Below is a small trained network, with its code and all its weights. Each question gives an input and a class and asks what happens when units are switched off, that is, made to give their printed mean instead of their output.

import numpy as np


def w(rows, s, z=0):
    codes = np.array(rows[::2]) - 128.0
    scale = np.full(codes.shape[1], s)
    scale[-1] = z or s
    return codes * scale


def norm(h):
    return h / np.sqrt((h * h).mean(-1, keepdims=True) + 1e-5)


def f(y):
    return y / 2 * (1 + np.tanh(0.7978845608 * (y + 0.044715 * y**3)))


def log_softmax(a):
    a = a - a.max(-1, keepdims=True)
    return a - np.log(np.exp(a).sum(-1, keepdims=True))


def net(x, mask):
    res = np.array(x, float).reshape(1, 7) / 4 @ E
    u = 0
    for l in range(3):
        y = f(norm(res) @ A[l][:, :-1].T + A[l][:, -1])
        res = res + np.where(mask[u : u + 3], y, B[l][:, -1]) @ B[l][:, :-1]
        u += 3
    return log_softmax(norm(res)[-1] @ U[:, :-1].T + U[:, -1])


A, B = {}, {}
E = w([
[124,132,127,123,127,125],'x0',
[137,129,135,137,135,136],'x1',
[255,155,97,87,104,81],'x2',
[126,121,128,126,127,123],'x3',
[115,125,38,172,193,121],'x4',
[131,131,127,130,129,133],'x5',
[139,96,148,1,194,199],'x6',
],0.009)
A[0] = w([
[222,150,118,66,178,76,2],'0.n0',
[101,131,107,66,140,161,108],'0.n1',
[254,161,74,129,64,62,42],'0.n2',
],0.0074,0.0051)
B[0] = w([
[124,115,2,114,53,223,176],'0.n0',
[181,132,197,153,186,182,154],'0.n1',
[123,185,190,122,169,24,254],'0.n2',
],0.0084,0.0038)
A[1] = w([
[41,117,142,204,31,105,210],'1.n0',
[217,165,40,3,82,182,76],'1.n1',
[83,167,37,204,198,46,2],'1.n2',
],0.0053,0.0034)
B[1] = w([
[147,182,90,135,44,213,252],'1.n0',
[145,9,165,166,92,206,202],'1.n1',
[181,130,165,179,152,40,194],'1.n2',
],0.011,0.0041)
A[2] = w([
[99,136,161,109,189,145,2],'2.n0',
[130,103,9,102,214,148,223],'2.n1',
[126,160,28,192,158,112,3],'2.n2',
],0.016,0.00082)
B[2] = w([
[93,165,149,55,178,11,166],'2.n0',
[129,249,87,214,63,150,200],'2.n1',
[104,33,130,65,187,159,255],'2.n2',
],0.012,0.0078)
U = w([
[114,172,84,187,31,216,254],'0',
[41,123,219,41,157,119,93],'1',
[35,9,92,177,193,180,101],'2',
[49,250,87,149,197,135,67],'3',
[169,169,197,156,52,50,52],'4',
[192,31,167,76,117,196,86],'5',
[173,85,67,172,221,45,110],'6',
],0.02,0.0055)

Each question gives the input, the list of numbers given to net, and the class t.
The units are the neurons (one row each of A and B). Each row of codes is followed by its name. A weight is (code - 128) times the scale printed after its matrix; where a second scale follows, it is the last column's (A, B and U).
mask holds one flag per neuron, layer by layer. A switched-off neuron (its flag False) gives its mean, the last column of its row in B, instead of its output. The means were averaged over made-up inputs and are rounded, as every weight is.
A unit's drop is (log p(t) with every unit on - log p(t) with that unit switched off) / (log p(t) with every unit on - log p(t) with every unit switched off).
The circuit of an input: a set's keep is (log p(t) with only the set's units on - log p(t) with every unit switched off) / (log p(t) with every unit on - log p(t) with every unit switched off). Starting from all 9 units, units are removed one at a time, each time the one whose removal leaves the highest keep (on an exact tie, the one counted first), for as long as the keep stays at least 0.8.
units of the circuit, in order: the units of the circuit, biggest drop first
most important unit: the unit with the biggest drop
top k neurons: the k neurons with the biggest drops, biggest first
k most important neurons of layer l: the k neurons of layer l with the biggest drops, biggest first
drop of u: that unit's drop, to one decimal
input [-2,7,8,-2,4,4,3], class 0: units of the circuit, in order => 2.n1
input [1,3,1,-7,3,2,-8], class 6: units of the circuit, in order => 1.n2, 2.n2
input [7,-2,-1,-7,8,-7,4], class 3: units of the circuit, in order => 2.n1, 2.n0, 1.n0
input [-4,7,-7,3,0,2,0], class 0: 2 most important neurons of layer 1 => 1.n0, 1.n2
input [-2,8,-6,6,6,-1,3], class 3: 2 most important neurons of layer 2 => 2.n1, 2.n0
input [7,7,-4,-5,7,-7,3], class 3: units of the circuit, in order => 2.n1, 2.n0
input [4,5,-1,-8,-8,-7,-1], class 0: top 3 neurons => 2.n2, 0.n2, 2.n0
input [2,2,-1,1,5,-2,1], class 3: top 3 neurons => 2.n1, 0.n2, 1.n0
input [-3,-7,-8,-3,0,-8,2], class 1: top 4 neurons => 2.n1, 2.n0, 0.n0, 0.n1
input [7,5,5,-8,2,-4,-8], class 6: top 2 neurons => 2.n2, 2.n1
input [-3,2,-3,-1,1,5,-5], class 2: 2 most important neurons of layer 1 => 1.n1, 1.n2
input [5,-8,0,-1,8,-5,-3], class 2: top 2 neurons => 2.n2, 0.n2
input [3,-1,5,-2,2,-6,7], class 0: top 2 neurons => 2.n1, 2.n2
input [-5,-8,-7,3,0,-2,0], class 0: most important unit => 1.n0
input [1,-7,-5,2,-1,-8,-1], class 0: top 2 neurons => 1.n0, 2.n2
input [5,3,0,-4,1,7,1], class 3: top 3 neurons => 0.n1, 1.n0, 2.n0
input [7,-8,-4,4,6,-7,4], class 3: top 2 neurons => 2.n1, 2.n0
input [-6,-3,-3,-2,-7,-5,0], class 0: top 2 neurons => 2.n2, 1.n0
input [-2,-2,-6,-5,0,4,2], class 1: 2 most important neurons of layer 0 => 0.n0, 0.n1
input [0,5,-1,6,8,-3,3], class 3: most important unit => 2.n1
input [-3,-6,8,-2,1,6,-8], class 6: top 2 neurons => 2.n1, 2.n2
input [1,7,-1,-2,-7,5,-2], class 0: 2 most important neurons of layer 2 => 2.n2, 2.n0
input [-1,7,8,2,3,3,4], class 0: top 2 neurons => 2.n1, 0.n0
input [4,0,-8,-1,-4,-7,-1], class 0: top 2 neurons => 1.n0, 2.n2
input [-2,6,0,0,3,-2,-4], class 2: 2 most important neurons of layer 2 => 2.n2, 2.n0
input [1,6,-2,8,4,-8,-8], class 2: drop of 2.n2 => 1.5
input [-3,-2,-7,-4,5,-1,5], class 3: drop of 2.n0 => 0.1
input [4,8,-6,7,-5,-5,-2], class 0: most important unit => 1.n0
input [8,-3,-4,4,4,2,-7], class 2: drop of 2.n2 => 2.1
input [0,3,-7,1,4,2,7], class 3: drop of 2.n1 => 0.3
